<69>: [-88  35 -31  54 -22]
<138>: [-39  14 -15  27 -10]
<184>: [-69  28 -26  45 -18]
<203>: [-62  26 -24  41 -16]
<52>: [-62  25 -22  37 -15]
chg <203>: [-63  26 -24  41 -16] => 1, [-62]
chg <52>: [-62  25 -22  37 -14] => 5, [-15]
chg <184>: [-69  28 -25  45 -18] => 3, [-26]

<135>: [ 86 -77  14  -8   1 -54   7 -44]
<75>: [ 83 -79  12  -5   2  65  -1  60]
<114>: [ 83 -79  12  -5   1  57  -1  54]
<166>: [ 83 -79  12  -5   1  65  -1  60]
chg <114>: [ 83 -79  12  -5   1  57  -2  54] => 7, [-1]
chg <75>: [ 83 -79  13  -5   2  65  -1  60] => 3, [12]
chg <166>: [ 83 -80  12  -5   1  65  -1  60] => 2, [-79]
chg <166>: [ 84 -79  12  -5   1  65  -1  60] => 1, [83]
chg <114>: [ 83 -79  12  -5   2  57  -1  54] => 5, [1]

<21>: [73  8 24 22]
<184>: [74  8 38 32]
<203>: [62  1 35 15]
<85>: [23 25  4 35]
<52>: [12 -3 -3 38]
<166>: [ 20 -12  -6  34]
<114>: [73  8 28 20]
<79>: [14 -9  4 30]
<75>: [26 20 -7 25]
<135>: [19 17 -7 35]
<138>: [62  1 29 15]
<69>: [58 11 36  9]
chg <52>: [12 -4 -3 38] => 2, [-3]
chg <114>: [73  8 28 21] => 4, [20]
chg <21>: [73  8 24 23] => 4, [22]
chg <114>: [73  8 28 19] => 4, [20]

<69>: [-61 -20  14 -20 -47]
<203>: [-61 -45 -26   6  49]
<138>: [ 15 -29  13  -1 -43]
<85>: [41 -7 15  5 21]
<75>: [41 -7 15 30 21]
<52>: [ 39   1  27 -16  49]
<79>: [ 70   3 -38  28  36]
chg <79>: [ 69   3 -38  28  36] => 1, [70]
chg <203>: [-61 -45 -26   6  48] => 5, [49]
chg <85>: [41 -7 16  5 21] => 3, [15]
chg <203>: [-61 -45 -26   6  50] => 5, [49]
chg <203>: [-60 -45 -26   6  49] => 1, [-61]

<114>: [  7  26 -76 -64 -33  20 -69  48  72  -2 -13  30  40   2]
<184>: [-21 -20  76 -60  -2 -73  22 -45 -14 -68  43  -3  75  15]
<138>: [ 51  59  60 -77  47  25 -63 -15  48 -57  32  20  49 -50]
<85>: [-47  -4  55  24 -12  27 -17  67 -20  60 -49 -53  27  28]
<75>: [ 69  18  65 -35  -7 -70 -31 -35 -11  27 -42  24  78  58]
<52>: [ -8 -77  52  -7 -41   1 -71 -33  37 -29  69  78 -55 -37]
<21>: [ 38 -77  65  43 -30 -52 -45  15 -28  47 -22 -44  75  18]
<69>: [-34  64 -14 -12  63   8  -5  67 -48  22 -31 -26  35  66]
<79>: [-34  64 -14 -12  63   8  -5  67 -48  22 -31 -26  71  66]
<135>: [ 67  34 -15 -30 -37 -68 -51  74  44 -31   0   2  70   9]
<166>: [-18  65 -65  45 -47 -48  -9   6 -23  -5 -77  47  58  74]
<203>: [-36 -74  40 -76 -47 -51  -9  66 -32  67   4 -36  39 -51]
chg <135>: [ 67  34 -15 -30 -37 -68 -51  74  44 -31   0   2  70   8] => 14, [9]
chg <184>: [-21 -20  76 -60  -2 -73  23 -45 -14 -68  43  -3  75  15] => 7, [22]
chg <203>: [-36 -74  40 -76 -47 -51  -9  66 -32  67   4 -36  40 -51] => 13, [39]
chg <114>: [  7  26 -76 -64 -34  20 -69  48  72  -2 -13  30  40   2] => 5, [-33]
chg <138>: [ 51  59  61 -77  47  25 -63 -15  48 -57  32  20  49 -50] => 3, [60]
chg <135>: [ 67  34 -15 -30 -36 -68 -51  74  44 -31   0   2  70   9] => 5, [-37]

<203>: [-35 -74  -1  25   1 -15 -10 -20]
<184>: [  7  14 -30  10  24  -8   4  -7]
<85>: [-44  23   3 -37 -23  68   2  33]
<75>: [  1   8 -16  -2  13  62  -6  54]
<138>: [22  5 41 10  4 26 -4 21]
<114>: [-78 -47  14  -3  15  12 -12  29]
chg <203>: [-35 -74  -1  25   0 -15 -10 -20] => 5, [1]
chg <75>: [  1   8 -16  -2  13  62  -6  55] => 8, [54]

<79>: [-46  38  73  -2  30]
<184>: [ 38   0 -44 -68   9]
<138>: [  6 -25  88 -27  -9]
chg <184>: [ 39   0 -44 -68   9] => 1, [38]
chg <138>: [  6 -24  88 -27  -9] => 2, [-25]
chg <79>: [-46  38  73  -3  30] => 4, [-2]
chg <184>: [ 38  -1 -44 -68   9] => 2, [0]
chg <184>: [ 38   0 -44 -69   9] => 4, [-68]

<69>: [  5  -3  -4   6   0 -12 -12   5  -3 -24  17   1  -4  -9  -8  -6 -20  -5
  10  14   1 -12   1 -17  -3   4  11   7  16  15   1   2   8  -5  -9   4
  -9   3  11  -8  -2  21  10   0  -7  -3  -2  -2   2   0   4]
<166>: [ -2  -5   5   8   6  17  -7   4  19   0   3  -1  -8   0  13 -16  -8  -4
 -10   2  -2   8   7   7  14 -15  -4   2  23   8  -9  14   2  14   7   5
  -4 -12  13  -2   0  -4  -4   3   9 -10   1  -4  -2  19  -1]
<203>: [  8  16  -2  -3  -4  -6  39   9   2   1 -24  -2   6  -3  -6   4  41  -6
   4  -4   1  -5   2   0  -3 -11  -2   3   7  -5  11   6  -8  38  -8 -11
   2 -12   1  11  21   9  -1  18  -3   0   6  -1   6   2 -14]
<21>: [ -7  12  12   7  -2  -4   1   4  11 -16   9   6  -9  12  -2 -17  21   9
  14  -3  -9 -32   6  13  -1  -4   4  -7 -13  -8  -1 -24   4  16   9   4
   6  11   2  -3 -13  -4   4  -9   7  -8   3  13   7  12  -5]
<138>: [  4 -72 -14   2  -8   6  11  17  -1   3   6  -2   1 -12   1 -46 -27  -3
  -3   3  13   3  -2  -9 -17  13 -10   9  -6   3  -6  29   2  15  -3   7
  -8  16  -4  -2 -40   1   5  11  12 -13  19 -34   0  11 -10]
<184>: [ -9 -34 -16   1  -5  -4  24  -1   8  -5 -11  -4   2   2   1   1 -35 -18
  -1  25   0   6   3 -16  22  -6  22   6 -21  10 -10 -12  -4   8  17   4
  -1  -2  -4  -1 -11  -1 -13  13  13   3  -8 -11   5   9   5]
<52>: [  5  15   0  -4  -8  15 -16   2   2  14   6  -1  -9  10 -13   3   4 -16
   5  -7  -3   6  -8   3  -4  -4  -2   0  23 -11  -2  -7   7  48  -6   4
 -17   2   0   0  11  33   4  -6   5  -7  -4   0  -3  -6   2]
<135>: [  5  -7  17  -7   3 -10  -4 -14   9  11  23   7 -18  17   0   7 -18   7
  -4   9  10 -10   1 -10  -3  -3  17   0  -1  -4 -11  11  -3  17  -4  -8
  17  -4  -6   4  -2  -7   2  14  -6   2   8 -33  -5   9  -1]
<85>: [ -2 -29  -5   0   3  13  -3  -2   0  22   9  -1  -3   6  -2  -8  30  -2
   6  27 -14 -13   8  12  22   4   0 -13  20   5   2  38  19 -13  -1   2
   7   2  -4  20  13  27   6 -12 -10   8   6 -34  -3   7  -1]
<114>: [  9  16   8   3   5 -11 -13   4   7  -2  -4  -6   8 -16   8   3  -1   2
  -2 -25  -9  -1   1  28 -16  -9  18  -7   5 -10  -7 -40 -24  -3 -21   0
  12 -17   4   0 -12  13  -9   6   0 -11   7  17   3   0  -2]
<75>: [ -5  36  20   5  -5  -5 -13   2   1  15   3  -5  -7  -6   9   3  17   3
   1 -16  -7   3   4 -20 -26 -13  -9  -4 -25  -6  -1 -10   5 -12 -16   3
   0  11  -7   0   1   1  14  -5  10  -4   2 -11   2  10   3]
chg <138>: [  4 -72 -14   2  -8   6  11  17  -1   3   6  -2   1 -12   1 -46 -27  -3
  -3   3  13   3  -2  -9 -17  13 -10   9  -6   3  -6  29   2  15  -3   7
  -8  16  -4  -2 -40   1   5  11  12 -13  19 -34  -1  11 -10] => 49, [0]
chg <135>: [  5  -7  17  -7   3 -10  -4 -14   9  11  23   7 -18  17   0   7 -18   7
  -4   9  10 -10   1 -10  -3  -3  16   0  -1  -4 -11  11  -3  17  -4  -8
  17  -4  -6   4  -2  -7   2  14  -6   2   8 -33  -5   9  -1] => 27, [17]
chg <138>: [  4 -72 -14   2  -8   6  11  17  -1   3   6  -2   1 -12   1 -46 -27  -3
  -3   3  13   3  -2  -9 -17  13 -10   9  -6   3  -6  29   2  15  -3   7
  -8  16  -4  -2 -40   1   5  11  12 -13  19 -35   0  11 -10] => 48, [-34]
chg <75>: [ -5  36  20   5  -5  -5 -13   2   1  15   3  -5  -7  -6   9   3  17   3
   1 -16  -7   3   4 -20 -26 -13  -9  -4 -25  -6  -1 -10   5 -12 -16   3
   0  11  -7   0   1   1  14  -5  10  -4   2 -10   2  10   3] => 48, [-11]
chg <75>: [ -5  36  20   5  -5  -5 -13   2   1  15   3  -5  -7  -6   9   3  17   2
   1 -16  -7   3   4 -20 -26 -13  -9  -4 -25  -6  -1 -10   5 -12 -16   3
   0  11  -7   0   1   1  14  -5  10  -4   2 -11   2  10   3] => 18, [3]

<21>: [-55  -4  -2  17   0 -38  10  48 -46  20  28  26   6 -49 -24   7  -8  -4
  22 -14  49   5 -35 -16 -25  34 -21 -31 -29  17  29 -34  15  26 -14   1
   9 -19   1  19   2   2   0  12 -50 -26  25  26]
<75>: [ -5 -32 -34 -17   3 -57  -8   6  16   4  -6  49 -35   0  30 -18 -63  -7
 -23  18 -45  19  28  20 -42  13  -6 -16  45  46 -18  50  44  37  -2 -49
  25  26  27  13 -47  38  57   2  38   1 -11  11]
<138>: [ 90  44 -15 -80  62 -12 -33 -52 -38  -8 -11 -59 -35   4  -1 -25  24 -30
  23 -19 -30  75 -34 -17 -55 -33 -31   8   2 -47 -28 -34   3  -1  31 -41
 -19  45  19  34  13 -45  50  18  29  53  -1  -7]
<203>: [-55  -4  -2  17   0 -38  10  48 -46   1  28  26   6 -49 -24   7  -8  -4
  22 -14  49   5 -35 -16 -25  34 -21 -31 -29  11  29 -34  15  26 -14   1
   9 -19   9  19   2  15   0  12 -50 -26  25  26]
chg <138>: [ 90  44 -15 -80  62 -12 -33 -52 -38  -8 -11 -59 -35   4  -1 -25  24 -30
  23 -19 -30  75 -34 -17 -55 -33 -31   8   2 -47 -28 -34   3  -1  31 -41
 -19  45  19  34  13 -45  50  18  29  53   0  -7] => 47, [-1]
chg <21>: [-55  -4  -2  17   0 -38  10  48 -46  20  28  26   6 -49 -24   7  -8  -4
  22 -14  49   5 -35 -15 -25  34 -21 -31 -29  17  29 -34  15  26 -14   1
   9 -19   1  19   2   2   0  12 -50 -26  25  26] => 24, [-16]
chg <138>: [ 90  44 -15 -80  62 -12 -33 -52 -38  -8 -11 -59 -35   4  -1 -25  24 -30
  23 -19 -30  75 -34 -17 -55 -33 -31   8   2 -47 -28 -35   3  -1  31 -41
 -19  45  19  34  13 -45  50  18  29  53  -1  -7] => 32, [-34]

<114>: [  6  21   8 -20]
<75>: [-32  16   3  20]
<69>: [ 68 -24  -1  13]
chg <69>: [ 69 -24  -1  13] => 1, [68]
chg <69>: [ 68 -24  -1  12] => 4, [13]
chg <69>: [ 68 -24   0  13] => 3, [-1]
chg <75>: [-32  16   3  19] => 4, [20]

<75>: [-7 -8  4  0 10 -7  2]
<203>: [-13  -3  11  -4   0  -8   0]
<52>: [ 11  14 -12   8 -13  15  10]
<138>: [ 10 -12   3 -42  14 -29  16]
<135>: [-57  -2  34  65  25  13 -33]
<85>: [-14  10  18  18  11   6   6]
chg <52>: [ 11  14 -12   7 -13  15  10] => 4, [8]
chg <138>: [ 10 -12   3 -43  14 -29  16] => 4, [-42]

<75>: [ 74  16   1 -13]
<79>: [-32  42  10  16]
<69>: [23 60  1 22]
<85>: [75 -3 14 14]
<135>: [-51  -9   9   5]
<166>: [-13  38   0 -10]
chg <69>: [23 59  1 22] => 2, [60]
chg <75>: [ 75  16   1 -13] => 1, [74]
chg <166>: [-13  38   1 -10] => 3, [0]
chg <166>: [-13  39   0 -10] => 2, [38]
chg <135>: [-51  -9   9   6] => 4, [5]

<114>: [ 38 -45  -3   0  19   5   2  -1  18  13 -75  11]
<75>: [21 21 -4 18 -6 29  1 23  2 16 13 15]
<184>: [ 38 -45  -3   0  19  -8   2  -1  18  13 -75  11]
chg <184>: [ 37 -45  -3   0  19  -8   2  -1  18  13 -75  11] => 1, [38]
chg <75>: [21 21 -4 18 -6 29  1 23  2 16 12 15] => 11, [13]
chg <75>: [21 21 -5 18 -6 29  1 23  2 16 13 15] => 3, [-4]
chg <184>: [ 38 -45  -3   0  19  -9   2  -1  18  13 -75  11] => 6, [-8]
chg <184>: [ 38 -45  -3   0  19  -8   2  -1  18  13 -75  12] => 12, [11]
chg <184>: [ 38 -45  -3   0  19  -8   2  -2  18  13 -75  11] => 8, [-1]

<21>: [-49  16 -10  18 -39 -12  14   1 -21  -6  32   7  18 -10 -17   4   4 -12
 -30   6]
<85>: [-10  24 -14  11  19  48  28   4 -17  -3 -17  37 -18   2 -66 -23  27 -13
 -10  18]
<52>: [  7 -16  16 -10   1   2  22 -42  21 -19  -7  19 -15 -26 -32  37 -29 -28
 -21   9]
<69>: [-15 -24  -7   8  -9  -2   6 -19   5 -30  36 -13   2  -8   6   6 -18   1
 -21 -45]
<114>: [ 16   5  10  33   2  47  32  43 -14 -16  -8  32 -20  26 -68 -31 -27  26
  -8   2]
chg <69>: [-15 -24  -7   8  -9  -2   6 -19   5 -30  36 -13   2  -8   6   7 -18   1
 -21 -45] => 16, [6]
chg <69>: [-15 -24  -7   8  -9  -2   6 -19   5 -30  36 -13   2  -8   6   6 -18   1
 -22 -45] => 19, [-21]
chg <21>: [-49  16 -10  18 -39 -12  14   1 -21  -6  31   7  18 -10 -17   4   4 -12
 -30   6] => 11, [32]
chg <114>: [ 16   5  10  33   2  47  32  43 -14 -17  -8  32 -20  26 -68 -31 -27  26
  -8   2] => 10, [-16]
chg <21>: [-49  16 -10  18 -39 -12  14   1 -21  -6  32   7  18 -10 -17   4   4 -12
 -30   5] => 20, [6]
chg <69>: [-15 -24  -7   8  -9  -2   6 -19   5 -30  36 -14   2  -8   6   6 -18   1
 -21 -45] => 12, [-13]
chg <85>: [-10  24 -14  11  19  48  28   4 -17  -3 -17  37 -18   2 -65 -23  27 -13
 -10  18] => 15, [-66]

<69>: [-13  10  -3 -48   7 -66]
<184>: [-24  21   2 -71  16 -55]
<138>: [-13  10  -3 -48   7 -39]
<135>: [-13  10  -3 -48   7 -51]
<21>: [-37 -27   8 -24  14   6]
chg <135>: [-13  10  -3 -48   7 -50] => 6, [-51]
chg <21>: [-37 -27   8 -23  14   6] => 4, [-24]
chg <135>: [-13  10  -3 -48   6 -51] => 5, [7]

